Below is a small trained network, with its code and all its weights. Each question gives an input and a class and asks what happens when units are switched off, that is, made to give their printed mean instead of their output.

import numpy as np


def w(rows, s, z=0):
    codes = np.array(rows[::2]) - 128.0
    scale = np.full(codes.shape[1], s)
    scale[-1] = z or s
    return codes * scale


def f(y):
    return np.maximum(y, 0)


def log_softmax(a):
    a = a - a.max(-1, keepdims=True)
    return a - np.log(np.exp(a).sum(-1, keepdims=True))


def net(x, mask):
    res = np.array(x, float).reshape(1, 6) / 4 @ E
    y = f(res @ A[0][:, :-1].T + A[0][:, -1])
    res = res + np.where(mask, y, B[0][:, -1]) @ B[0][:, :-1]
    return log_softmax(res[-1] @ U[:, :-1].T + U[:, -1])


A, B = {}, {}
E = w([
[114,1,132,225,204,205,233],'x0',
[216,22,216,77,67,179,50],'x1',
[92,253,250,159,40,230,170],'x2',
[152,154,129,138,149,137,119],'x3',
[149,150,125,136,146,133,121],'x4',
[126,128,137,122,140,127,130],'x5',
],0.0093)
A[0] = w([
[163,48,83,116,164,151,149,135],'n1',
[141,103,104,118,125,171,158,225],'n2',
[67,137,29,175,191,86,212,210],'n3',
[111,133,199,184,114,212,206,62],'n4',
[70,205,119,153,108,106,107,184],'n5',
[90,113,179,182,132,169,206,121],'n6',
[58,214,105,144,154,68,195,248],'n7',
[164,123,62,65,114,1,79,198],'n8',
[140,77,215,149,119,169,73,169],'n9',
[232,41,167,75,133,159,65,199],'n10',
[211,44,114,174,126,142,120,153],'n11',
[129,215,164,25,102,132,152,170],'n12',
[125,144,64,15,135,47,68,184],'n13',
[93,159,55,186,163,164,172,253],'n14',
[112,95,81,164,158,64,200,216],'n15',
[112,113,117,67,154,68,119,141],'n16',
[101,211,170,101,70,120,109,172],'n17',
[79,196,150,118,78,125,119,135],'n18',
[184,101,182,77,62,175,46,206],'n19',
],0.011,0.0057)
B[0] = w([
[62,83,229,133,197,15,69,199],'n1',
[96,126,125,138,167,27,160,176],'n2',
[119,120,51,201,214,171,46,252],'n3',
[235,214,129,219,40,143,216,219],'n4',
[85,134,121,46,123,118,234,204],'n5',
[163,192,93,229,85,135,165,206],'n6',
[43,96,40,48,207,103,229,243],'n7',
[141,220,115,221,61,49,190,225],'n8',
[161,167,189,87,45,95,175,207],'n9',
[62,168,217,76,96,40,176,235],'n10',
[44,101,213,72,210,24,190,203],'n11',
[121,55,149,44,72,163,177,216],'n12',
[200,254,68,213,49,161,170,221],'n13',
[105,155,106,201,235,83,131,223],'n14',
[62,130,106,181,189,73,122,216],'n15',
[186,130,92,189,104,152,147,171],'n16',
[115,56,162,13,107,160,175,224],'n17',
[93,55,80,3,194,121,189,201],'n18',
[214,71,213,93,43,150,51,236],'n19',
],0.0081,0.017)
U = w([
[142,237,12,183,123,174,203,242],'0',
[24,65,180,13,189,55,210,104],'1',
[227,209,255,195,52,107,106,202],'2',
[184,54,220,8,65,236,40,3],'3',
[74,72,87,186,237,113,20,23],'4',
],0.0082,0.0049)

Each question gives the input, the list of numbers given to net, and the class t.
The units are the neurons (one row each of A and B). Each row of codes is followed by its name. A weight is (code - 128) times the scale printed after its matrix; where a second scale follows, it is the last column's (A, B and U).
mask holds one flag per neuron, in row order. A switched-off neuron (its flag False) gives its mean, the last column of its row in B, instead of its output. The means were averaged over made-up inputs and are rounded, as every weight is.
A unit's drop is (log p(t) with every unit on - log p(t) with that unit switched off) / (log p(t) with every unit on - log p(t) with every unit switched off).
unit that matters most: the unit with the biggest drop
top k neurons: the k neurons with the biggest drops, biggest first
drop of u: that unit's drop, to one decimal
input [0,5,2,-7,0,8], class 3: unit that matters most -> n8
input [-5,0,0,6,7,-8], class 0: top 3 neurons -> [n13, n11, n1]
input [0,3,4,3,-3,-3], class 3: top 2 neurons -> [n8, n13]
input [1,2,8,-3,-1,-4], class 2: top 2 neurons -> [n4, n6]
input [2,-8,0,-5,-6,-3], class 4: top 2 neurons -> [n3, n13]
input [0,2,4,-8,-1,6], class 3: top 2 neurons -> [n8, n13]
input [3,0,8,-1,4,-6], class 0: drop of n4 -> 0.2
input [-8,7,3,2,0,-8], class 3: drop of n4 -> 0.0
input [-7,1,5,-5,-7,-8], class 3: drop of n11 -> 0.1
input [-1,4,-8,-1,-7,3], class 2: drop of n13 -> 0.2
